Each row has a name. Each question is about the rows just above it.

[ 60 138 100 185  77 147 129 136 175 171 129  99 121 144  95 130 139 144
 163] = Zud
[ 77 138 145 147 132 147 170 136 134 154 163  99  99 144  95 153 120 130
 120] = Fur
[ 77 138 153 147 132 147 170 136  76 163 129  99  99 144  95 164 143 114
 163] = bobi
Whose row is [ 77 138 153 147 132 147 170 136  76 163 129  99  99 144  95 164 143 114
 163]? : bobi
Whose row is [ 60 138 100 185  77 147 129 136 175 171 129  99 121 144  95 130 139 144
 163]? : Zud
Whose row is [ 77 138 145 147 132 147 170 136 134 154 163  99  99 144  95 153 120 130
 120]? : Fur

[132 134 119 124 128 127 126 151 124]  kekep
[135 134 120 131 152 125 129 120 126]  karo
[132 124 120 129 129 127 128 125 128]  Fif
[129 135 124 124 121 128 126 128 126]  Gavef
[135 125 195 138 134 124 136 152 139]  kipet
[129 135 131 126 149 125 128 125 121]  Pabe
[137 115 117 133 146 125 129 119 128]  keta
Where do [135 125 195 138 134 124 136 152 139] appear? : kipet
[129 135 131 126 149 125 128 125 121] is in which row? : Pabe
Shared by kipet and keta: : [125]

[131 104 111 106 210 137 136 129 122 128 135 173 140 153 171 123 152 152
 132 136 135 146] -> Zadu
[131 104 111 106 210 137 109 129 122 128 115 173 140 153 171 123 126 110
 138 135 135 137] -> Fusur
[131 104 111 106 115 137 109 129 122 135 135 114 140 153 171 123 124 110
 138 135 135 137] -> deron
Where do [131 104 111 106 115 137 109 129 122 135 135 114 140 153 171 123 124 110
 138 135 135 137] appear? : deron
Which row holds [131 104 111 106 210 137 136 129 122 128 135 173 140 153 171 123 152 152
 132 136 135 146]? : Zadu

[169 119 119  54 109  79 175 137 176 124  49  72 116 191 111  49 163 188
  58 153 121 155 107 156  66 178  48 196 150 207  76 116 126 186 135 174
 143  94 164 167  48 131 197 136 182 169 206 154 180  63] -> vab
[155 125 135  89  74 208 203 156 147  70 158 206 151 153 193 196  90 183
  51 110 170 174  82  92  50 204 156  94 197 162 174 112 169 155 180 126
  49 202  58  74  95  87  68 121 186 140 157 194 186 178] -> sukeg
[ 61 171  47  49 197  89 120  57  77  49 197  73 175 156 170 178 125 156
  59 149 103  99 206 191 123 204 149  59 122 174 178 102 177 148 148  77
 159  78  65  58  95  71 121 105 167  93  91 169  56 171] -> Duv
[ 85  78 127 141 106  61 128 130 102 111  71 176  99 164  89  72  48 138
 192 129 120 198  93  51 106 195 122 198 165 117 132 198 116  89 102 115
 173  76 159  58 209 199 119 209 178 176 118  59  66 195] -> tebe
[116  95 106 185 139  96 152 106  99 101  77 148 200 136  56 182 142 157
 112  78  59  50 152  97 130 155  83  83 191  91  88 160 120 118  62 197
 181 102 167 196  75 154 133  87  55  85 115  63 177  65] -> nuful
[169 163 157 208  80 206 193 134 175 114  67 202 142  79 159  58 102  74
 192 140  66  62 208 142  62 103  57 206  95 148  61 149 165  76 118  65
  97 173  57 178 133 102 125 146 108 148  94  96 144 205] -> kezi
[104  93  60 190 156 166  69 133 124  80  55 138 123  59 203 166  84 100
  55 104  88 117 193 167 105  61 122 116 200 130 175  61  94  98 189  94
 201  66 101  78  94 202 138  92 206 177  92  91  99 177] -> moba
[ 70  73 119  72  79  67  91  69 159 114  84 128 182  63 176 205  80 160
 121 138 176  72 181 117 201 190 149  93 130 106  75 105 115 194 133 177
 157 207 121 206 186 148 186 151 138 140  60 133 107 197] -> rade
[ 88 121  71 134 104 160 205 162 153  84 114 191 155 178  98 119  62 172
 134 109 206 153 157 193 177 147 118 160 156 116  67 166  61  53 198  91
  65 175 158 182  49 104  97  68 158  80  52  67 120 202] -> fiz
Where do [155 125 135  89  74 208 203 156 147  70 158 206 151 153 193 196  90 183
  51 110 170 174  82  92  50 204 156  94 197 162 174 112 169 155 180 126
  49 202  58  74  95  87  68 121 186 140 157 194 186 178] appear? : sukeg
[169 119 119  54 109  79 175 137 176 124  49  72 116 191 111  49 163 188
  58 153 121 155 107 156  66 178  48 196 150 207  76 116 126 186 135 174
 143  94 164 167  48 131 197 136 182 169 206 154 180  63] is in which row? : vab

[ 98  87 146 108 114 141 163 127 130 131] -> Livi
[ 98 163 146 108 114 141 108  84 153 131] -> mek
[105  97 122 108 123 138 108 148 118  85] -> sisa
[157 122 118 157 140 113 114 123 131 114] -> fev
[ 92 166 151  93 115 146 168 122 128 138] -> Dofo
[ 98 195 144 108 121 147 103 105 148 117] -> pupe
[157  69 103 148 153 128  77  96 131 131] -> gol
[125 115 106 104 171 171  93  97 162 130] -> giri
[115  87 126 120 112 125 113 153 108 126] -> Sadir
[105  84 122 108 123 138 108 148 108 147] -> zigud
The one value in mek and sisa: : [108]
Shared by Livi and giri: : [130]
The one value in Dofo and gol: : [128]
Which value is in both giri and sisa? : [97]

